Below are the code and all the weights of a small trained network. Each question names an input and a target symbol and asks about switching units off, where a switched-off unit gives its printed mean instead of its output.

import numpy as np


def w(rows, s, z=0):
    codes = np.array(rows[::2]) - 128.0
    scale = np.full(codes.shape[1], s)
    scale[-1] = z or s
    return codes * scale


def norm(h):
    return h / np.sqrt((h * h).mean(-1, keepdims=True) + 1e-5)


def f(y):
    return np.maximum(y, 0)


def softmax(a):
    e = np.exp(a - a.max(-1, keepdims=True))
    return e / e.sum(-1, keepdims=True)


def log_softmax(a):
    a = a - a.max(-1, keepdims=True)
    return a - np.log(np.exp(a).sum(-1, keepdims=True))


def net(x, mask):
    ids = ['ΓΔΘΞΠΦαβεζηλσψω'.index(c) for c in x.split()]
    T = len(ids)
    res = E[ids] + P[:T]
    u = 0
    for l in range(3):
        q, k, v = (norm(res) @ M[l].T for M in (Q, K, V))
        z = softmax(np.where(np.tri(T) > 0, q @ k.T / 3**0.5, -1e9)) @ v
        res = res + np.where(mask[u], z, O[l][:, -1]) @ O[l][:, :-1]
        u += 1
        y = f(norm(res) @ A[l][:, :-1].T + A[l][:, -1])
        res = res + np.where(mask[u : u + 4], y, B[l][:, -1]) @ B[l][:, :-1]
        u += 4
    return log_softmax(norm(res)[-1] @ U[:, :-1].T + U[:, -1])


Q, K, V, O, A, B = {}, {}, {}, {}, {}, {}
E = w([
[139,118,94],'Γ',
[107,130,4],'Δ',
[69,188,73],'Θ',
[143,113,94],'Ξ',
[132,96,104],'Π',
[153,136,115],'Φ',
[137,122,95],'α',
[156,154,124],'β',
[97,128,136],'ε',
[15,113,128],'ζ',
[133,117,110],'η',
[159,154,138],'λ',
[130,121,87],'σ',
[132,115,105],'ψ',
[158,155,120],'ω',
],0.029)
P = w([
[8,3,92],'0',
[180,124,88],'1',
[200,148,111],'2',
[216,171,126],'3',
[221,190,127],'4',
[210,208,123],'5',
[153,211,170],'6',
],0.0062)
Q[0] = w([
[226,186,151],'L0H1',
[42,207,2],'L0H1',
[99,150,107],'L0H1',
],0.0085)
K[0] = w([
[172,155,106],'L0H1',
[2,167,2],'L0H1',
[113,74,40],'L0H1',
],0.0097)
V[0] = w([
[156,111,112],'L0H1',
[68,189,74],'L0H1',
[154,2,196],'L0H1',
],0.0081)
O[0] = w([
[94,90,86,143],'L0H1',
[243,210,220,239],'L0H1',
[3,109,3,2],'L0H1',
],0.0059)
A[0] = w([
[144,140,247,129],'L0N1',
[19,60,86,253],'L0N2',
[199,119,46,140],'L0N3',
[124,195,114,129],'L0N4',
],0.013,0.0047)
B[0] = w([
[200,174,153,172],'L0N1',
[249,158,140,176],'L0N2',
[162,187,151,254],'L0N3',
[74,59,121,187],'L0N4',
],0.015,0.0098)
Q[1] = w([
[248,95,230],'L1H1',
[142,69,185],'L1H1',
[13,140,89],'L1H1',
],0.013)
K[1] = w([
[90,253,183],'L1H1',
[75,102,152],'L1H1',
[161,96,139],'L1H1',
],0.028)
V[1] = w([
[177,183,177],'L1H1',
[6,30,149],'L1H1',
[126,201,74],'L1H1',
],0.012)
O[1] = w([
[133,170,224,179],'L1H1',
[142,194,90,7],'L1H1',
[9,140,105,174],'L1H1',
],0.013,0.02)
A[1] = w([
[89,213,113,104],'L1N1',
[171,204,178,46],'L1N2',
[151,17,100,1],'L1N3',
[142,254,225,244],'L1N4',
],0.0096,0.003)
B[1] = w([
[75,81,124,146],'L1N1',
[103,146,165,175],'L1N2',
[254,119,107,128],'L1N3',
[102,116,214,254],'L1N4',
],0.0093,0.015)
Q[2] = w([
[87,188,131],'L2H1',
[89,220,253],'L2H1',
[97,152,211],'L2H1',
],0.017)
K[2] = w([
[200,16,2],'L2H1',
[83,25,33],'L2H1',
[19,20,4],'L2H1',
],0.0092)
V[2] = w([
[209,173,218],'L2H1',
[124,125,255],'L2H1',
[244,79,126],'L2H1',
],0.0093)
O[2] = w([
[111,3,183,190],'L2H1',
[68,45,113,246],'L2H1',
[130,119,215,106],'L2H1',
],0.013,0.011)
A[2] = w([
[209,163,21,131],'L2N1',
[139,80,33,246],'L2N2',
[52,118,209,118],'L2N3',
[134,4,180,251],'L2N4',
],0.018,0.0018)
B[2] = w([
[104,119,30,134],'L2N1',
[194,191,146,130],'L2N2',
[84,65,100,235],'L2N3',
[202,250,128,252],'L2N4',
],0.017,0.022)
U = w([
[203,139,211,254],'Γ',
[83,173,191,132],'Δ',
[116,206,68,219],'Θ',
[119,110,146,31],'Ξ',
[68,6,92,166],'Π',
[73,94,120,91],'Φ',
[89,100,129,68],'α',
[111,121,143,26],'β',
[116,104,154,31],'ε',
[131,105,158,17],'ζ',
[127,109,140,41],'η',
[114,125,146,32],'λ',
[105,108,141,14],'σ',
[116,121,148,11],'ψ',
[112,118,148,30],'ω',
],0.016,0.0064)

Each question gives the input, a string of symbols that net reads in full, and the target symbol t.
The units are the heads (3 rows each of Q, K, V and O) and the neurons (one row each of A and B). Each row of codes is followed by its name. A weight is (code - 128) times the scale printed after its matrix; where a second scale follows, it is the last column's (O, A, B and U).
mask holds one flag per unit, layer by layer, with each layer's heads first. A switched-off unit (its flag False) gives its mean, the last column of its rows in O or B, instead of its output. The means were averaged over made-up inputs and are rounded, as every weight is.
A unit's drop is (log p(t) with every unit on - log p(t) with that unit switched off) / (log p(t) with every unit on - log p(t) with every unit switched off).
The circuit of an input: a set's keep is (log p(t) with only the set's units on - log p(t) with every unit switched off) / (log p(t) with every unit on - log p(t) with every unit switched off). Starting from the 12 units with the biggest drops (on a tie, the unit counted first), units are removed one at a time, each time the one whose removal leaves the highest keep (on an exact tie, the one counted first), for as long as the keep stays at least 0.8.
units of the circuit, in order: the units of the circuit, biggest drop first
most important unit: the unit with the biggest drop
k most important neurons: the k neurons with the biggest drops, biggest first
top k neurons in layer l: the k neurons of layer l with the biggest drops, biggest first
input α Φ Θ Δ λ, target Δ: units of the circuit, in order : L1H1, L0N2, L0N3
input Δ η ψ β Δ ψ Δ, target Θ: 4 most important neurons : L0N4, L0N1, L1N4, L1N2
input Δ λ Δ ψ Θ Δ Δ, target Π: top 2 neurons in layer 0 : L0N2, L0N4
input Θ Δ Δ σ, target Θ: most important unit : L1H1
input Δ Δ λ α Θ Π, target Π: units of the circuit, in order : L1H1, L2N4, L0N3, L2H1
input Θ σ Δ η, target Θ: 2 most important neurons : L0N4, L0N3
input η Δ Δ ζ Δ, target Θ: 2 most important neurons : L0N1, L0N4
input ε Θ Ξ ω, target Δ: top 3 neurons in layer 0 : L0N2, L0N4, L0N3
input Θ β σ Γ Δ Δ ψ, target Θ: 2 most important neurons : L0N3, L0N4
input Δ σ Δ Θ, target Π: 2 most important neurons : L0N2, L2N4
input Θ η β ζ, target Θ: 3 most important neurons : L0N3, L0N4, L0N2
input Θ Π σ β ω λ Π, target Θ: 2 most important neurons : L0N3, L0N4
input Θ σ Δ ε, target Θ: 3 most important neurons : L0N4, L0N3, L2N1
input ε Θ Π σ ζ σ, target Δ: top neuron in layer 2 : L2N4
input Θ Δ Ξ, target Θ: 2 most important neurons : L0N4, L0N3
input ε Θ β Ξ ψ, target Δ: 3 most important neurons : L0N2, L0N4, L0N3
input Δ Θ ε Δ ζ ε, target Π: top 3 neurons in layer 0 : L0N2, L0N3, L0N4
input Δ ζ σ Θ α, target Π: 2 most important neurons : L0N2, L2N4
input Θ Δ Δ Δ Π, target Θ: top 2 neurons in layer 0 : L0N4, L0N3
input Δ σ Δ Δ Θ β Π, target Π: 2 most important neurons : L0N2, L0N3
input Θ ω α, target Θ: top 2 neurons in layer 0 : L0N3, L0N4
input Δ Θ α Δ Δ λ β, target Π: 4 most important neurons : L0N2, L2N4, L0N3, L0N4
input σ β Δ Δ, target Δ: top 3 neurons in layer 0 : L0N3, L0N2, L0N1
input Δ ε σ Δ, target Δ: top 2 neurons in layer 1 : L1N1, L1N4
input Δ Δ ζ Δ Θ, target Π: top 2 neurons in layer 0 : L0N3, L0N2
